array([  6,  23,  44,  16,  12,  19,  23, -54])
The entry just left of 19 -> 12
Read off the first entry.
A: 6
